Below is a small trained network, with its code and all its weights. Each question gives an input and a target symbol and asks what happens when units are switched off, that is, made to give their printed mean instead of their output.

import numpy as np


def w(rows, s, z=0):
    codes = np.array(rows[::2]) - 128.0
    scale = np.full(codes.shape[1], s)
    scale[-1] = z or s
    return codes * scale


def norm(h):
    return h / np.sqrt((h * h).mean(-1, keepdims=True) + 1e-5)


def f(y):
    return np.maximum(y, 0)


def softmax(a):
    e = np.exp(a - a.max(-1, keepdims=True))
    return e / e.sum(-1, keepdims=True)


def log_softmax(a):
    a = a - a.max(-1, keepdims=True)
    return a - np.log(np.exp(a).sum(-1, keepdims=True))


def net(x, mask):
    ids = ['αγδεζηθλμξπστφψω'.index(c) for c in x.split()]
    T = len(ids)
    res = E[ids] + P[:T]
    u = 0
    for l in range(3):
        q, k, v = (norm(res) @ M[l].T for M in (Q, K, V))
        z = softmax(np.where(np.tri(T) > 0, q @ k.T / 4**0.5, -1e9)) @ v
        res = res + np.where(mask[u], z, O[l][:, -1]) @ O[l][:, :-1]
        u += 1
        y = f(norm(res) @ A[l][:, :-1].T + A[l][:, -1])
        res = res + np.where(mask[u : u + 4], y, B[l][:, -1]) @ B[l][:, :-1]
        u += 4
    return log_softmax(norm(res)[-1] @ U[:, :-1].T + U[:, -1])


Q, K, V, O, A, B = {}, {}, {}, {}, {}, {}
E = w([
[149,81,134,61,163,109,138,174,144,51,106,161],'α',
[88,87,152,202,199,134,199,193,144,115,113,127],'γ',
[219,153,163,127,138,52,193,126,164,143,93,41],'δ',
[64,116,16,148,68,215,165,7,123,111,159,117],'ε',
[68,110,66,136,127,138,108,84,28,223,229,82],'ζ',
[94,214,177,241,91,101,182,126,86,69,131,104],'η',
[160,13,243,105,126,66,97,87,117,178,120,126],'θ',
[124,110,93,100,78,166,158,176,92,174,178,185],'λ',
[180,165,140,188,65,114,173,133,197,170,62,152],'μ',
[108,108,100,128,150,67,159,88,79,27,175,150],'ξ',
[135,99,72,131,87,94,66,238,188,98,104,71],'π',
[79,216,130,100,177,116,170,121,137,162,91,174],'σ',
[169,152,96,86,107,232,239,171,103,165,100,184],'τ',
[172,154,82,115,32,116,133,136,94,123,166,143],'φ',
[123,174,149,139,96,157,163,155,50,82,239,123],'ψ',
[161,67,110,156,63,115,165,129,126,154,252,124],'ω',
],0.026)
P = w([
[144,146,52,123,76,73,253,182,71,105,143,184],'0',
[137,141,69,138,69,81,207,153,88,120,154,198],'1',
[120,139,95,104,83,109,214,147,76,121,157,217],'2',
[97,149,128,130,96,129,205,134,70,124,146,205],'3',
[94,119,169,109,96,147,175,107,102,169,150,217],'4',
[144,150,130,113,92,144,177,112,39,132,137,185],'5',
[105,126,185,92,90,168,149,95,109,176,149,191],'6',
[150,157,125,101,144,202,148,79,38,136,151,189],'7',
[66,109,254,92,114,174,105,37,146,194,141,184],'8',
[149,112,176,100,136,196,126,45,56,150,155,173],'9',
],0.0085)
Q[0] = w([
[102,253,92,247,93,150,86,80,126,33,105,142],'L0H0',
[60,212,109,138,132,156,153,72,44,197,254,197],'L0H0',
[91,47,28,135,76,122,63,59,78,57,230,165],'L0H0',
[53,103,123,92,239,173,143,168,131,71,100,125],'L0H0',
],0.042)
K[0] = w([
[106,254,83,196,70,73,122,162,123,93,115,131],'L0H0',
[50,177,111,157,124,206,167,59,49,170,162,142],'L0H0',
[61,41,18,121,83,60,59,126,92,118,170,110],'L0H0',
[88,94,145,130,181,122,191,182,126,95,116,144],'L0H0',
],0.054)
V[0] = w([
[196,203,102,71,63,113,62,65,73,105,139,141],'L0H0',
[82,107,92,71,143,80,78,121,198,137,134,78],'L0H0',
[158,56,133,149,88,156,156,89,100,63,254,81],'L0H0',
[154,83,139,186,93,137,88,140,200,141,146,122],'L0H0',
],0.02)
O[0] = w([
[124,216,134,77,38,141,75,127,147,131,152,157,200],'L0H0',
[141,105,68,156,167,91,81,89,141,151,104,172,5],'L0H0',
[124,54,112,116,65,122,114,90,119,67,252,127,228],'L0H0',
[197,81,122,169,94,144,128,151,152,142,111,92,16],'L0H0',
],0.014,0.011)
A[0] = w([
[143,117,46,165,150,116,3,173,136,128,98,94,48],'L0N0',
[128,118,197,103,142,112,94,97,155,147,127,101,58],'L0N1',
[178,146,106,124,163,113,116,118,125,118,112,75,76],'L0N2',
[144,100,107,68,166,136,91,182,148,66,102,153,2],'L0N3',
],0.069,0.0085)
B[0] = w([
[250,165,125,208,144,147,148,69,15,74,116,215,202],'L0N0',
[133,109,253,72,156,147,110,75,143,175,128,136,204],'L0N1',
[153,155,63,113,83,60,160,128,87,128,93,56,252],'L0N2',
[127,82,126,102,107,141,20,139,87,81,177,113,152],'L0N3',
],0.025,0.022)
Q[1] = w([
[36,98,87,126,88,151,157,149,72,58,253,56],'L1H0',
[96,176,251,112,150,116,174,125,125,132,69,41],'L1H0',
[127,111,162,240,156,121,164,170,133,88,71,81],'L1H0',
[156,113,101,169,199,159,37,159,115,56,122,138],'L1H0',
],0.046)
K[1] = w([
[71,120,189,91,116,127,9,135,12,28,228,37],'L1H0',
[27,214,202,161,162,163,213,140,142,151,98,147],'L1H0',
[161,93,194,236,137,139,237,137,207,133,32,111],'L1H0',
[254,38,74,116,147,125,107,129,105,88,81,86],'L1H0',
],0.037)
V[1] = w([
[93,75,134,172,158,162,57,171,95,126,133,78],'L1H0',
[199,37,166,90,51,80,242,152,86,109,126,152],'L1H0',
[161,69,158,107,100,111,69,113,127,174,157,85],'L1H0',
[65,131,210,251,64,143,169,155,101,111,167,111],'L1H0',
],0.015)
O[1] = w([
[85,86,189,189,158,192,38,119,139,157,124,203,1],'L1H0',
[254,101,79,59,163,156,58,104,113,95,199,26,242],'L1H0',
[164,122,147,110,182,129,39,73,116,115,107,170,72],'L1H0',
[124,190,158,82,134,207,114,164,55,102,214,39,221],'L1H0',
],0.0088,0.0077)
A[1] = w([
[189,109,147,191,123,154,109,205,198,97,61,88,107],'L1N0',
[154,106,105,137,151,148,106,116,147,139,94,75,74],'L1N1',
[154,95,98,66,120,233,185,191,124,162,99,161,2],'L1N2',
[137,27,157,162,253,115,148,175,133,107,134,122,68],'L1N3',
],0.057,0.0073)
B[1] = w([
[245,219,160,161,220,230,193,102,243,149,175,174,195],'L1N0',
[216,107,105,90,161,148,114,179,142,169,68,96,248],'L1N1',
[136,27,101,18,88,143,252,128,13,147,132,229,255],'L1N2',
[108,73,23,236,149,219,62,227,113,113,21,110,226],'L1N3',
],0.022,0.0082)
Q[2] = w([
[18,67,117,141,114,158,84,116,116,108,179,253],'L2H0',
[166,38,124,104,111,108,53,185,185,105,124,89],'L2H0',
[195,183,237,199,185,166,157,124,132,144,24,131],'L2H0',
[137,171,105,156,140,217,185,177,123,54,141,74],'L2H0',
],0.045)
K[2] = w([
[56,107,160,156,123,231,75,50,135,162,110,200],'L2H0',
[152,82,49,147,154,147,96,213,130,131,141,180],'L2H0',
[222,91,220,102,132,78,117,192,134,141,3,85],'L2H0',
[132,186,168,110,178,180,191,182,144,82,146,110],'L2H0',
],0.043)
V[2] = w([
[91,148,95,155,142,133,96,83,75,255,175,101],'L2H0',
[98,124,39,154,95,215,156,63,141,85,58,101],'L2H0',
[161,151,108,122,190,107,84,216,114,125,142,175],'L2H0',
[121,125,179,170,103,78,139,100,152,130,110,146],'L2H0',
],0.042)
O[2] = w([
[132,137,43,175,154,94,146,128,138,228,202,184,146],'L2H0',
[78,151,164,101,131,197,131,7,107,163,157,108,77],'L2H0',
[103,121,157,94,86,88,133,182,121,83,214,195,5],'L2H0',
[180,120,110,86,125,143,87,142,92,97,170,101,7],'L2H0',
],0.021,0.018)
A[2] = w([
[64,134,135,103,175,42,148,103,155,51,104,144,69],'L2N0',
[101,166,169,158,168,121,134,141,116,71,166,115,76],'L2N1',
[113,44,212,109,118,126,2,151,104,110,101,198,2],'L2N2',
[71,164,220,76,167,98,105,125,136,160,87,135,107],'L2N3',
],0.07,0.0082)
B[2] = w([
[97,80,122,110,174,107,105,133,175,22,92,170,231],'L2N0',
[114,172,171,126,167,121,123,155,107,168,158,86,197],'L2N1',
[151,112,232,120,117,164,42,159,123,254,103,161,191],'L2N2',
[152,143,189,183,67,148,144,100,120,190,152,94,252],'L2N3',
],0.045,0.027)
U = w([
[160,94,181,69,117,148,13,153,111,182,123,173,155],'α',
[97,97,81,193,101,216,127,217,120,108,98,78,127],'γ',
[157,139,83,99,140,43,114,155,98,174,27,68,179],'δ',
[84,146,104,92,157,208,106,13,136,129,146,105,121],'ε',
[115,152,76,162,121,52,130,153,167,176,191,180,179],'ζ',
[164,127,163,134,121,121,140,122,121,134,160,119,93],'η',
[225,179,151,86,176,183,184,133,220,120,162,163,57],'θ',
[93,68,138,54,105,152,204,167,40,130,149,160,106],'λ',
[72,145,184,237,60,98,196,158,158,99,79,185,126],'μ',
[110,102,171,84,188,71,102,106,177,59,124,131,252],'ξ',
[130,128,131,127,121,132,129,148,125,118,136,122,61],'π',
[144,128,153,127,112,130,136,133,134,127,159,120,78],'σ',
[199,156,152,173,136,117,105,104,39,78,147,155,112],'τ',
[125,228,100,85,14,153,85,165,173,86,132,157,141],'φ',
[88,191,173,132,181,159,150,205,65,113,215,65,97],'ψ',
[183,2,136,156,96,143,128,158,145,92,221,57,83],'ω',
],0.0067,0.0043)

Each question gives the input, a string of symbols that net reads in full, and the target symbol t.
The units are the heads (4 rows each of Q, K, V and O) and the neurons (one row each of A and B). Each row of codes is followed by its name. A weight is (code - 128) times the scale printed after its matrix; where a second scale follows, it is the last column's (O, A, B and U).
mask holds one flag per unit, layer by layer, with each layer's heads first. A switched-off unit (its flag False) gives its mean, the last column of its rows in O or B, instead of its output. The means were averaged over made-up inputs and are rounded, as every weight is.
A unit's drop is (log p(t) with every unit on - log p(t) with that unit switched off) / (log p(t) with every unit on - log p(t) with every unit switched off).
The circuit of an input: a set's keep is (log p(t) with only the set's units on - log p(t) with every unit switched off) / (log p(t) with every unit on - log p(t) with every unit switched off). Starting from the 12 units with the biggest drops (on a tie, the unit counted first), units are removed one at a time, each time the one whose removal leaves the highest keep (on an exact tie, the one counted first), for as long as the keep stays at least 0.8.
circuit, biggest first: the units of the circuit, biggest drop first
unit that matters most: the unit with the biggest drop
k most important neurons: the k neurons with the biggest drops, biggest first
top k neurons in layer l: the k neurons of layer l with the biggest drops, biggest first
drop when u is switched off: that unit's drop, to one decimal
input π σ ε σ ζ π ξ δ λ, target ζ: most important neuron : (L0N2)
input ω ε μ, target θ: circuit, biggest first : (L0H0, L1N0)
input ξ π α ω, target α: 3 most important neurons : (L0N2, L0N3, L2N2)
input θ π δ σ δ, target μ: circuit, biggest first : (L1H0, L0H0, L2H0, L0N0)
input ψ δ ω ψ δ σ φ, target φ: circuit, biggest first : (L0H0, L2N3, L2N2)
input φ ξ ξ ε σ ξ σ δ α ω, target α: circuit, biggest first : (L1H0, L0N3, L2N2, L0H0)
input ξ δ θ σ ε θ ξ ξ δ λ, target ε: 2 most important neurons : (L0N2, L2N3)
input α δ σ ξ ψ, target α: 2 most important neurons : (L0N3, L0N2)
input φ λ σ ξ ε δ ξ, target ε: 2 most important neurons : (L0N2, L2N3)
input φ φ δ ω α δ φ φ ξ, target α: 2 most important neurons : (L0N2, L2N2)
input μ δ σ θ η τ δ ε δ ω, target ε: top 2 neurons in layer 2 : (L2N3, L2N2)
input ξ π ε φ θ π η η δ, target δ: 2 most important neurons : (L0N2, L2N2)
input δ ξ θ δ α δ ε φ, target ε: top 2 neurons in layer 0 : (L0N1, L0N0)
input ξ ξ δ δ σ τ ψ, target ψ: unit that matters most : L0N1
input δ θ δ δ δ δ δ ξ ω, target ω: top 3 neurons in layer 0 : (L0N1, L0N3, L0N2)
input σ ξ θ ζ, target ζ: top 2 neurons in layer 0 : (L0N2, L0N0)
input δ ε π ξ σ μ φ, target ε: 2 most important neurons : (L0N0, L2N3)
input δ δ τ η δ ξ λ, target λ: top 2 neurons in layer 0 : (L0N2, L0N1)
input ψ δ ε ω, target ε: top 3 neurons in layer 2 : (L2N3, L2N2, L2N1)
input σ ε δ η φ δ ξ λ, target ε: unit that matters most : L2H0
input ω θ ψ σ δ φ, target φ: top 3 neurons in layer 0 : (L0N0, L0N1, L0N2)
input α δ δ α δ ε ξ π γ ξ, target ε: top 2 neurons in layer 0 : (L0N1, L0N0)
input π σ π π, target τ: drop when L0N0 is switched off : 1.2
input ζ μ σ ξ, target ζ: drop when L0N0 is switched off : 0.1
input ω ω ζ ξ δ ξ δ φ ψ, target ζ: drop when L0H0 is switched off : 0.9
input π σ ω ω σ ζ θ α ξ, target α: 3 most important neurons : (L0N3, L0N2, L2N2)
input μ δ δ ξ δ σ, target μ: drop when L2N3 is switched off : 0.2
input μ δ δ φ ω ξ δ τ ξ λ, target λ: unit that matters most : L0N2
